Here is a tiny trained network, its code and every weight. The questions are about switching its units off for an input and a target symbol, where a switched-off unit gives its printed mean instead of its output.

import numpy as np


def w(rows, s, z=0):
    codes = np.array(rows[::2]) - 128.0
    scale = np.full(codes.shape[1], s)
    scale[-1] = z or s
    return codes * scale


def norm(h):
    return h / np.sqrt((h * h).mean(-1, keepdims=True) + 1e-5)


def f(y):
    return y / 2 * (1 + np.tanh(0.7978845608 * (y + 0.044715 * y**3)))


def softmax(a):
    e = np.exp(a - a.max(-1, keepdims=True))
    return e / e.sum(-1, keepdims=True)


def log_softmax(a):
    a = a - a.max(-1, keepdims=True)
    return a - np.log(np.exp(a).sum(-1, keepdims=True))


def net(x, mask):
    ids = ['βγεπσψ'.index(c) for c in x.split()]
    T = len(ids)
    res = E[ids] + P[:T]
    u = 0
    for l in range(2):
        q, k, v = (norm(res) @ M[l].T for M in (Q, K, V))
        z = softmax(np.where(np.tri(T) > 0, q @ k.T / 2**0.5, -1e9)) @ v
        res = res + np.where(mask[u], z, O[l][:, -1]) @ O[l][:, :-1]
        u += 1
        y = f(norm(res) @ A[l][:, :-1].T + A[l][:, -1])
        res = res + np.where(mask[u : u + 8], y, B[l][:, -1]) @ B[l][:, :-1]
        u += 8
    return log_softmax(norm(res)[-1] @ U[:, :-1].T + U[:, -1])


Q, K, V, O, A, B = {}, {}, {}, {}, {}, {}
E = w([
[85,74,102,190],'β',
[185,161,95,194],'γ',
[133,61,93,75],'ε',
[99,118,2,105],'π',
[193,57,117,191],'σ',
[151,109,208,79],'ψ',
],0.019)
P = w([
[194,239,81,60],'0',
[153,89,16,61],'1',
[172,67,41,57],'2',
[148,60,65,57],'3',
[177,98,85,86],'4',
[178,121,112,86],'5',
[134,83,117,99],'6',
[154,105,159,101],'7',
[144,113,164,127],'8',
[140,114,185,162],'9',
[101,103,214,211],'10',
[104,80,245,192],'11',
[115,71,254,183],'12',
],0.0061)
Q[0] = w([
[62,254,242,64],'0.h0',
[180,104,120,199],'0.h0',
],0.016)
K[0] = w([
[131,195,3,60],'0.h0',
[158,158,179,154],'0.h0',
],0.02)
V[0] = w([
[231,7,147,222],'0.h0',
[222,96,222,55],'0.h0',
],0.017)
O[0] = w([
[228,15,120,159,252],'0.h0',
[62,10,150,147,166],'0.h0',
],0.014,0.024)
A[0] = w([
[94,111,64,121,164],'0.n0',
[180,122,177,131,53],'0.n1',
[95,135,65,196,146],'0.n2',
[192,161,243,6,227],'0.n3',
[68,167,163,110,97],'0.n4',
[130,158,156,81,22],'0.n5',
[133,154,209,94,5],'0.n6',
[146,149,118,193,207],'0.n7',
],0.019,0.0019)
B[0] = w([
[179,119,195,69,163],'0.n0',
[53,104,114,105,253],'0.n1',
[193,125,97,75,145],'0.n2',
[60,7,165,184,210],'0.n3',
[112,3,105,102,139],'0.n4',
[166,57,113,125,132],'0.n5',
[200,93,93,118,131],'0.n6',
[134,178,195,59,192],'0.n7',
],0.02,0.0047)
Q[1] = w([
[86,97,66,146],'1.h0',
[35,251,161,154],'1.h0',
],0.024)
K[1] = w([
[126,155,108,124],'1.h0',
[193,53,3,141],'1.h0',
],0.026)
V[1] = w([
[108,211,36,144],'1.h0',
[200,90,148,251],'1.h0',
],0.026)
O[1] = w([
[185,100,237,165,3],'1.h0',
[96,114,46,253,30],'1.h0',
],0.021,0.0061)
A[1] = w([
[240,119,84,118,42],'1.n0',
[122,163,111,69,78],'1.n1',
[136,33,209,140,155],'1.n2',
[151,152,139,238,104],'1.n3',
[138,196,228,135,144],'1.n4',
[135,217,70,166,252],'1.n5',
[160,103,203,6,236],'1.n6',
[140,111,88,42,52],'1.n7',
],0.022,0.0021)
B[1] = w([
[198,193,157,113,181],'1.n0',
[166,147,102,166,144],'1.n1',
[117,169,38,135,251],'1.n2',
[187,88,33,49,161],'1.n3',
[117,57,254,78,150],'1.n4',
[48,100,98,73,139],'1.n5',
[63,191,46,244,233],'1.n6',
[179,101,172,51,181],'1.n7',
],0.028,0.018)
U = w([
[117,162,165,213,208],'β',
[106,254,66,243,2],'γ',
[120,111,132,116,31],'ε',
[109,249,85,146,145],'π',
[33,79,102,224,221],'σ',
[215,103,83,235,93],'ψ',
],0.0088,0.0025)

Each question gives the input, a string of symbols that net reads in full, and the target symbol t.
The units are the heads (2 rows each of Q, K, V and O) and the neurons (one row each of A and B). Each row of codes is followed by its name. A weight is (code - 128) times the scale printed after its matrix; where a second scale follows, it is the last column's (O, A, B and U).
mask holds one flag per unit, layer by layer, with each layer's heads first. A switched-off unit (its flag False) gives its mean, the last column of its rows in O or B, instead of its output. The means were averaged over made-up inputs and are rounded, as every weight is.
A unit's drop is (log p(t) with every unit on - log p(t) with that unit switched off) / (log p(t) with every unit on - log p(t) with every unit switched off).
The circuit of an input: a set's keep is (log p(t) with only the set's units on - log p(t) with every unit switched off) / (log p(t) with every unit on - log p(t) with every unit switched off). Starting from the 12 units with the biggest drops (on a tie, the unit counted first), units are removed one at a time, each time the one whose removal leaves the highest keep (on an exact tie, the one counted first), for as long as the keep stays at least 0.8.
circuit, biggest first: the units of the circuit, biggest drop first
k most important neurons: the k neurons with the biggest drops, biggest first
k most important neurons of layer l: the k neurons of layer l with the biggest drops, biggest first
drop when u is switched off: that unit's drop, to one decimal
input σ σ ψ, target σ: circuit, biggest first	(1.h0 1.n2 1.n0)
input γ π β ε β, target γ: circuit, biggest first	(1.n6 0.h0 0.n7)
input σ γ σ ψ ε, target σ: circuit, biggest first	(1.h0 0.h0 1.n2)
input π γ ψ π β π β, target β: circuit, biggest first	(0.h0 1.h0 1.n4 1.n6)
input π ψ γ γ ψ σ ψ σ σ β γ, target β: 3 most important neurons	(0.n6 1.n4 1.n6)
input ψ σ π, target ε: circuit, biggest first	(1.h0 0.h0 1.n6 1.n2)
input ψ ψ β σ σ, target ε: circuit, biggest first	(1.h0 0.h0 1.n6 1.n7)
input π β σ π β ψ ε σ ε π, target β: 3 most important neurons of layer 0	(0.n6 0.n4 0.n3)
input π β π ψ ε ε ε, target β: 2 most important neurons of layer 0	(0.n4 0.n3)
input σ β ψ, target σ: 2 most important neurons of layer 0	(0.n3 0.n1)
input γ β σ σ π σ ψ γ σ σ γ ε, target γ: 2 most important neurons of layer 0	(0.n7 0.n3)
input ε π ε, target π: circuit, biggest first	(0.h0 1.h0 1.n7 1.n6)
input π σ σ, target β: most important neuron	(1.n4)
input ψ ψ ψ σ ψ σ β ψ ψ ε ψ, target ε: circuit, biggest first	(1.h0 0.h0 1.n2 1.n7)
input π β σ γ σ γ β σ ψ γ β π, target β: 4 most important neurons	(0.n6 1.n4 1.n6 0.n4)
input ψ σ σ σ γ γ σ ψ ε π π ε, target ε: circuit, biggest first	(1.h0 0.h0 1.n6 1.n7)
input γ ε π, target γ: 2 most important neurons	(1.n6 0.n7)
input ψ γ π γ β β, target ε: circuit, biggest first	(1.h0 0.h0 1.n6 1.n2)
input π ψ π ψ, target β: 2 most important neurons	(1.n4 0.n6)
input ε ψ ε γ γ β, target π: most important neuron of layer 1	(1.n7)
input ε ε γ π σ γ σ π γ σ π γ, target π: 2 most important neurons	(0.n3 1.n6)
input π β ψ β ε β σ ε, target β: most important neuron	(0.n6)
input π π ψ β π σ σ σ σ π γ, target β: 3 most important neurons of layer 1	(1.n4 1.n6 1.n3)
input π ψ σ, target β: 2 most important neurons	(0.n6 1.n4)
input ε ψ ψ ε π σ ε γ π ψ ε β π, target π: 2 most important neurons of layer 0	(0.n3 0.n0)
input γ β σ π ψ σ π σ β γ β, target γ: drop when 1.n6 is switched off	0.3
input ψ β γ γ σ π σ γ ψ σ ε, target ε: drop when 1.h0 is switched off	1.3
input π σ γ ψ β β, target β: drop when 1.n4 is switched off	0.4
input ε ψ β ε σ ψ π π σ β β β, target π: drop when 1.h0 is switched off	0.3
input σ β π β ε ψ γ ε, target σ: most important neuron of layer 0	(0.n7)
